(in the rows, 128 means zero)
Each row is followed by its group and then its class within the group.
[127 142 136 107 110 132 149 157 130 147  93  51 166 129  90 154 141 109
 151 132 149 230  84 173 145 102 113 134 108 153]	Vinir.luk
[ 87 126 189 151 132 130 135 158 127 133 106  74 184 123 132 153 140 123
 132 153  97 151  97 157 137 127 111 108 136 135]	Rabe.pep
[104 149 139 140 115 148 168 168 128 127 108  93 158 120 118 143 139 142
 120 158 127 222 100 126 140 103 104 127 124 161]	poza.nus
[125 166 139 123 110 127 172 145 136 137 118  90 170 112  92 144 142 123
 119 146 131 214 103 146 165 100 116 128 145 142]	poza.ziti
[130 167 110 136 111 128 148 109 130 123 104 123 154 102  84 108 136 139
 128 143 130 252 129 146 143 105 112 140 128 144]	poza.ziti
[126 115 122 110 102 140 135 140 136 127 135  47 159 117 104 154 141 106
 134 139 153 252 120  77 123 115 111 152 114 146]	Vinir.zus
[ 96 136 166 163 149 110 113 112 133 122 127 105 159 105 132 134 138 128
 135 135 105 187 121 134 138 139 118 121 164 123]	Rabe.kurib
[123 144 135 133 102 111 119 107 146 114 124 112 138 124 100 125 133 159
 162 133 158 213 104 110 119 114 129 144 136 133]	Vinir.zus
[104 156 156 149 138 108 147 128 127 131 131  87 210 118  92 165 142 109
 109 136 140 164 121 121 134 125 112 114 171 108]	Rabe.pon
[141 164 164 145 122 118 163 100 131 114 133  54 194 118 110 168 146  65
 159 155 132 167 109 120 148 120  97 121 102 139]	Kam.tuf
[128 141 138 123  99 125 136 123 136 128 129  96 166 118  80 144 146 129
 135 148 152 238 101 114 133 103 116 144 112 117]	Vinir.zus
[117 157 116 109 111 113 116 100 154 115 128 140 144 109  87 110 125 144
 144 130 172 165 126  67 140  89 133 139 130 131]	Vinir.zus
[ 96 133 156 136 139 123 127 129 131 124 130  68 181 109 113 165 141 104
 120 142 118 183 126 110 122 148 115 113 132 130]	Rabe.pon
[126 154 151 159  91 128 120 128 137 126 115  79 162 115  68 153 156 122
 167 150 152 225  90 129 127 102 114 141 113 141]	Vinir.sepef
[122 157 121 129 120 141 178 147 137 142 116 107 154 127 109 125 129 151
 138 138 146 221  95 138 137 105 117 131 125 150]	poza.nus
[ 93 151 175 147 136 134 123 115 129 127 111  71 172 111 126 147 129 117
 110 120 108 222 130 139 134 131 106 136 129 136]	Rabe.kurib
[115 140 140 111  93 172 124 124 128 126 114 107 163 125  76 148 134 111
 150 144 148 173 109 114 129 107 123 132 124 127]	Vinir.sepef
[111 130 158 107 109 151 139 181 125 127 111  69 152 135 102 138 137  99
 141 143 131 173  90 147 141 112 113 142 101 151]	Vinir.luk
[120 157 132 115 111 132 155 179 137 128 111  62 159 136  89 164 139 104
 137 138 156 153  87 131 129  73 112 126 115 135]	Vinir.luk
[137 157 158 146 124 124 151 118 134 136 129  72 168  98 113 145 146 100
 156 182 104 201  93 136 140 117 103 123 118 146]	Kam.Foniv
[131 148 136 140 144 109 161 104 143 127 126  81 162 123 124 139 141 105
 153 143 152 183  97 119 129 113 109 125 120 134]	Kam.ginuv
[ 85 136 162 154 143 123 140 110 127 133 131 113 174  96  98 144 124 140
 124 139 122 203 134 105 132 126 118 120 146 128]	Rabe.kurib
[133 161 101 128 112 135 194 139 136 143 126 137 168 127  85 136 131 162
 144 144 150 233  91 131 151 102 119 122 134 150]	poza.nus
[114 151 143 138  99 116 140 131 145 123 102 101 169 107  80 150 141 150
 166 154 160 200  88 113 130  97 110 124 109 136]	Vinir.sepef
[129 167 167 148 118 112 149  72 148 124 132  83 172 116 120 128 125 121
 161 140 135 212  93 140 124 115 108 136 130 136]	Kam.tuf
[123 180 126 125  98 118 192 137 138 142 108 151 174 114  81 122 131 168
 132 158 142 194  87 165 143 103 122 118 144 146]	poza.nus
[135 175 151 159 130 111 155  63 146 126 131 102 162  96 117 105 139 129
 162 146 149 202  95 121 128 137 126 129 127 143]	Kam.Foniv
[129 161 153 108  83 132 146 144 144 130 131  94 175 135  85 129 160 129
 146 144 153 214  86 143 129 102 119 133 120 137]	Vinir.zus
[129 142 117 136 127 123 187 153 129 149 122  88 151 123 107 142 144 165
 151 163 126 247  88 150 139 111 121 120 128 142]	poza.lov
[ 84 157 153 146 163 120 126 109 126 117 149  82 175 116 112 152 143 102
 110 125 124 210 143 104 133 117 112 121 116 163]	Rabe.kurib
[117 148 133 121 105 123 139 144 141 126 112  81 154 129  94 144 140 120
 161 136 156 189  85 125 126  95 120 137 122 142]	Vinir.luk
[134 171 159 138 124 117 155 104 133 132 124 102 161 113 104 126 141 105
 148 143 130 150 112 140 128 105 115 124 119 139]	Kam.ginuv
[139 124 159 127 102 137 126 135 142 129 109  39 157 125 101 156 143 113
 151 146 147 243  82 132 120 120 109 148  99 145]	Vinir.zus
[133 134 165 121 119 145 115 133 139 122 102  64 140 123 117 165 144 122
 152 133 136 245 108 144 137 128 116 151 108 135]	Vinir.zus
[121 172 147 117  98 124 145 145 140 127 112  74 181 121  79 161 136 115
 144 138 147 190  98 148 130  95  82 128 107 149]	Vinir.sepef
[112 134 174 151 112 118  94  82 135 121  97 129 133  92 122 119 137 179
 144 149 123 184 114 118 136 126 133 122 153 120]	Rabe.pep
[125 161 149 120  99 141 128 126 132 126 131  79 176 126  74 144 143 117
 148 149 152 212  98 121 132 101 111 130 115 137]	Vinir.sepef
[112 156 153 122 104 121 145 149 141 125 124  70 172 134  78 153 140 106
 132 145 154 191 101 112 137  89 111 141 114 143]	Vinir.zus
[117 173 130 147 105 129 188 130 139 140 101 116 170 108  81 120 136 171
 136 157 139 252  86 146 148  99 110 117 134 153]	poza.lov
[ 93 225 179 144 118 118 180 122 137 136 138  57 252  88  70 172 154  86
 102 166 109 218 108 143 151  98  96 103 132 149]	Rabe.pep
[141 173 140 135 119 104 166  72 144 135 132  90 181 117  80 141 137  88
 153 148 161 191 112 121 133 115 114 128 113 145]	Kam.tuf
[122 154 136 124 104 130 155 142 147 133 134  95 170 127  76 147 140 122
 144 151 156 205  81 108 140  99 106 132 117 144]	Vinir.zus
[135 154 163 130 115 124 139 117 141 153 130  61 165 141 121 146 142 111
 163 160 142 164  92 164 137 112 109 126 115 135]	Kam.tuf
[119  89 140 105  99 133 147 134 131 127 123  83 171 134  53 152 143  96
 153 140 144 194 106 148 133 105 111 135  98 134]	Vinir.sepef
[135 171 140 122 116 132 174 156 129 136 109  59 184 111  78 157 140 103
 129 152 128 213  98 157 147  83 109 122 121 153]	poza.ziti
[132 172 167 141 106 109 146  89 144 128 122  71 172 114 111 131 159 119
 164 168 131 215  99 144 134 122 100 132 126 139]	Kam.Foniv
[124 167 123 134 128 123 180 142 151 132 118  92 168 119  85 133 135 121
 135 138 136 252 110 174 148  98 112 125 125 141]	poza.lov
[121 155 120 137 116 117 166 119 137 135 118 144 164 108 102 131 127 157
 149 142 154 211 104 109 134 111 126 117 143 145]	poza.nus
[ 89 151 173 163 153 116 138 106 120 129 110  94 185 124 128 152 136 138
 137 133 112 213 121 139 128 146 111 131 137 125]	Rabe.kurib

Each row is followed by its group and then its class within the group.
[116 140 150 113 123 115 119  95  91 106 141  95 139 172 145 133 135 124
  94  95 170  99 125 140 181 187 138 168 138 117]	(65).(88)
[104 124 138 129 128 114 121 110 122 126 208 136 118 100 159 128 122 132
  76 125 133 119 124 133 131 126 138 155 136 127]	(64).(94)
[ 81 126 138 141 128 160 119 107 100 115 231 129 124 103 145 140 122 135
  88 116 125 127 141 139 102 125 125 181 126 139]	(64).(94)
[117 122 136 118 148 143  98 103 147 118 159 137 127 151 142 109 138 133
 103 119 121 134 115 141 117  94 125 174 135 137]	(64).(84)
[ 98 151 127 117  95 112 114  87 110 134 192 115 146 189 144 129 142 135
  80  94 150  98 118 137 128 191 131 186 129 124]	(65).(92)
[ 87 132 127 120  98 117 134 109 106 112 188 127 141 157 149 133 152 142
  70 108 106 119 127 127 150 166 132 156 136 134]	(65).(92)
[146 143 136 127 111 185 108  90  98  64 212 128 131 143 142 111 141 141
 131 116 153 147 129 124  86 142 121 191 135 142]	(64).(93)
[ 67  97 127 157 113 101 122  91 132 150 192 128 136 189 144 138 121 136
  56  92 150 116 122 141 254 225 120 190 129 116]	(65).(96)
[118 129 142 129 107 148 113  96 105 119 195 132 129 104 120 123 136 142
 110 135 124 136 122 134  72  84 122 165 141 146]	(64).(93)
[ 76 136 133 118 169 142 112 103 124  99 210 135  97 107 151 137 149 139
  50 143 130 150 127 126 107 120 136 172 132 125]	(64).(84)
[111 152 131  90 154 135 115 108 100  50 239 133 130 157 166 123 160 128
  69 106 151 131 141 140  86 161 131 183 131 128]	(64).(84)
[100 124 122 120  57  73 155 107  99  98 134 117 137 178 135 131 156 121
 111  95 149  88 119 133 167 170 130 159 142 115]	(65).(92)
[132 120 132 127 152 150 119 118 122 129 199 135 117  85 144 125 129 143
  79 116 126 130 132 124  64  72 120 180 136 144]	(64).(93)
[ 99 157 112 121  86 101 148  94 105 102 174 129 143 170 144 128 143 126
  85 103 158  99 130 132 144 202 138 179 135 119]	(65).(96)
[124 118 124 123 127 142 106 105 116 125 177 133 111 110 134 116 125 141
 111 126 112 135 122 123 113 100 128 160 133 138]	(64).(94)
[130 123 139 124 131 175 108 105 127 113 188 134 127 116 134 108 119 125
 113 113 123 155 129 131  76 107 112 143 127 143]	(64).(93)
[105 149 128 119 143 131 119 138 110  92 196 139 118 111 124 106 143 138
  90 126 139 123 134 134 114 138 147 158 153 114]	(64).(94)
[125 132 117 114 109 105 136 120 113 115 113 125 132 163 130 125 133 136
 102 111 145 106 127 134 131 124 129 153 123 132]	(65).(92)
[127 152 135 118 135 142 123 106 100 106 214 127 125 102 156 137 130 129
  91 108 139 113 125 131 134 152 159 172 131 124]	(64).(94)
[ 75 137 130 124 103 129 141 100 114  91 195 112 137 173 144 142 116 135
 106  91 145 122 128 122 146 184 128 187 120 130]	(65).(88)
[104 133 128 123 111 116 138 113 110 131 141 127 133 166 154 143 117 129
 116 101 148 112 129 140 180 193 127 181 127 127]	(65).(88)
[140 114 151 126 119 144 119 113 109 118 143 133 130 115 125 123 128 132
 124 106 120 117 126 149 111 108 140 179 142 133]	(64).(94)
[123 125 144 131 141 159  90 113 107  97 181 104 123 130 147 115 138 129
  97 112 128 141 125 134  91 116 119 167 156 139]	(64).(84)
[ 72 124 143 122 148 138 124 114 121  91 193 138 116 142 119 124 105 135
  33 109 146 131 135 127  97 101 128 165 141 168]	(64).(84)
[129 148 141 119 127 133 125 113  94  84 187 151 136 131 123 122 143 138
  88 115 128 139 103 127 101 146 134 129 134 124]	(64).(94)
[ 88 143 124 117 119 107 125 116 117 106 156 109 146 165 148 134 116 108
  71  95 144 101 127 131 158 221 137 161 132 112]	(65).(88)
[ 56 122 104 136 100 112 134 109 139 140 148 116 136 179  98 120 105 103
  74 100 141 123 156 111 151 136 123 141 127 127]	(65).(92)
[ 84 161 127 103 159 144 115 119 156 128 201 136 117 133 147 125 101 136
  39 121 125 166 134 124  93 153 122 151 118 132]	(64).(84)
[ 95 112 133 130 106 113 128 130 135 116 125 133 123 136 130 138  99 130
  80 111 140 106 136 130 155 143 132 156 130 132]	(65).(88)
[ 93 184 131 128 156 140 105  87 110 105 246 132 114  93 145 130 132 140
  37 112 142 149 143 127  94 123 132 188 134 128]	(64).(93)
[ 96 133 140 133 165 142 115 110 124  86 212 130 117 122 156 112 130 140
  31 112 163 136 121 141 110 155 138 142 130 132]	(64).(84)
[123 155 136 113 101 147 144  94  88  91 227 128 133 138 132 124 141 160
  90 110 142 129 120 135  77 127 120 174 128 137]	(64).(94)
[110 169 174 123 115 111 144 124 103 107 165 121 133 151 150 141 124 122
  91  80 156  87 142 134 145 200 142 152 134 120]	(65).(88)
